Here is a tiny trained network, its code and every weight. The questions are about switching its units off for an input and a class, where a switched-off unit gives its printed mean instead of its output.

import numpy as np


def w(rows, s, z=0):
    codes = np.array(rows[::2]) - 128.0
    scale = np.full(codes.shape[1], s)
    scale[-1] = z or s
    return codes * scale


def f(y):
    return y / 2 * (1 + np.tanh(0.7978845608 * (y + 0.044715 * y**3)))


def log_softmax(a):
    a = a - a.max(-1, keepdims=True)
    return a - np.log(np.exp(a).sum(-1, keepdims=True))


def net(x, mask):
    res = np.array(x, float).reshape(1, 3) / 4 @ E
    y = f(res @ A[0][:, :-1].T + A[0][:, -1])
    res = res + np.where(mask, y, B[0][:, -1]) @ B[0][:, :-1]
    return log_softmax(res[-1] @ U[:, :-1].T + U[:, -1])


A, B = {}, {}
E = w([
[134,116,109,126,151,71,7,119,120,68,167,117],'x0',
[160,135,68,140,157,245,52,130,18,144,101,120],'x1',
[50,72,145,140,185,180,97,141,188,94,167,44],'x2',
],0.013)
A[0] = w([
[142,126,120,126,135,177,113,133,70,131,131,128,17],'n0',
[114,126,135,127,124,134,110,127,153,124,128,114,78],'n1',
[201,145,114,122,109,117,161,121,31,146,117,200,112],'n2',
[143,125,123,132,132,191,72,131,77,130,119,130,253],'n3',
[122,132,131,124,123,248,201,120,101,146,120,129,59],'n4',
[125,131,133,132,124,141,203,132,153,136,122,130,186],'n5',
[112,125,133,126,125,161,119,126,158,130,128,111,248],'n6',
[133,131,126,124,128,109,2,118,98,121,131,126,38],'n7',
[112,134,130,125,126,86,173,125,173,129,136,118,5],'n8',
[87,112,123,127,147,235,125,127,163,124,140,75,57],'n9',
[129,147,121,126,121,193,127,118,120,135,125,125,91],'n10',
],0.019,0.012)
B[0] = w([
[135,60,171,133,111,135,129,122,223,135,94,166,177],'n0',
[201,155,133,146,105,174,93,178,139,125,3,216,138],'n1',
[89,164,173,138,129,175,146,123,54,139,117,105,253],'n2',
[86,153,139,104,115,87,146,91,203,122,155,125,250],'n3',
[200,68,58,141,149,104,88,169,104,111,144,130,197],'n4',
[139,137,87,118,136,85,97,126,138,105,159,125,193],'n5',
[90,156,138,113,122,124,170,86,61,152,170,100,180],'n6',
[205,61,77,152,147,126,102,182,82,123,123,131,208],'n7',
[147,1,181,154,121,173,117,146,176,142,77,147,172],'n8',
[109,170,183,147,121,189,137,139,55,138,81,128,194],'n9',
[133,88,159,125,120,120,127,137,199,129,88,150,164],'n10',
],0.024,0.028)
U = w([
[114,155,177,171,106,177,137,138,32,149,97,111,97],'0',
[126,57,168,134,84,76,125,101,217,133,129,151,111],'1',
[224,80,60,163,161,63,65,185,72,93,179,103,118],'2',
[72,190,96,72,119,27,159,46,99,121,249,69,253],'3',
[164,195,71,79,117,148,126,173,130,114,108,125,108],'4',
[125,209,32,143,139,136,91,105,187,149,98,168,106],'5',
[101,193,77,116,150,135,133,137,148,159,93,231,108],'6',
[162,199,107,106,123,122,112,115,138,122,100,131,109],'7',
],0.012,0.022)

Each question gives the input, the list of numbers given to net, and the class t.
The units are the neurons (one row each of A and B). Each row of codes is followed by its name. A weight is (code - 128) times the scale printed after its matrix; where a second scale follows, it is the last column's (A, B and U).
mask holds one flag per neuron, in row order. A switched-off neuron (its flag False) gives its mean, the last column of its row in B, instead of its output. The means were averaged over made-up inputs and are rounded, as every weight is.
A unit's drop is (log p(t) with every unit on - log p(t) with that unit switched off) / (log p(t) with every unit on - log p(t) with every unit switched off).
The circuit of an input: a set's keep is (log p(t) with only the set's units on - log p(t) with every unit switched off) / (log p(t) with every unit on - log p(t) with every unit switched off). Starting from all 11 units, units are removed one at a time, each time the one whose removal leaves the highest keep (on an exact tie, the one counted first), for as long as the keep stays at least 0.8.
circuit, biggest first: the units of the circuit, biggest drop first
unit that matters most: the unit with the biggest drop
top k neurons: the k neurons with the biggest drops, biggest first
drop of u: that unit's drop, to one decimal
input [-5,3,-1], class 2: unit that matters most => n4
input [7,-4,7], class 0: top 2 neurons => (n4 n5)
input [-4,4,-1], class 1: top 2 neurons => (n7 n3)
input [-1,2,3], class 3: circuit, biggest first => (n8 n7)
input [-6,-3,4], class 2: top 3 neurons => (n2 n5 n3)
input [-1,-7,-8], class 0: top 2 neurons => (n2 n3)
input [8,8,-5], class 1: top 3 neurons => (n3 n0 n4)
input [-1,-8,-8], class 0: top 2 neurons => (n2 n3)
input [2,7,6], class 1: top 2 neurons => (n3 n2)
input [-2,-5,-5], class 0: top 4 neurons => (n3 n4 n0 n7)
input [-1,1,-3], class 3: top 3 neurons => (n9 n8 n7)
input [4,7,5], class 1: top 2 neurons => (n3 n2)
input [7,-6,5], class 2: top 4 neurons => (n3 n2 n0 n9)
input [0,-2,2], class 3: top 2 neurons => (n7 n4)
input [5,-1,7], class 0: circuit, biggest first => (n9)
input [-7,6,3], class 2: top 2 neurons => (n4 n8)
input [8,-6,-8], class 0: top 3 neurons => (n4 n2 n5)
input [-4,-2,-1], class 2: top 2 neurons => (n3 n2)
input [-7,-1,-4], class 2: drop of n4 => 0.6
input [-5,7,0], class 1: drop of n0 => 0.1
input [0,-5,7], class 0: drop of n1 => 0.0
input [-5,8,3], class 1: drop of n3 => 0.1
input [7,-5,-1], class 2: unit that matters most => n3
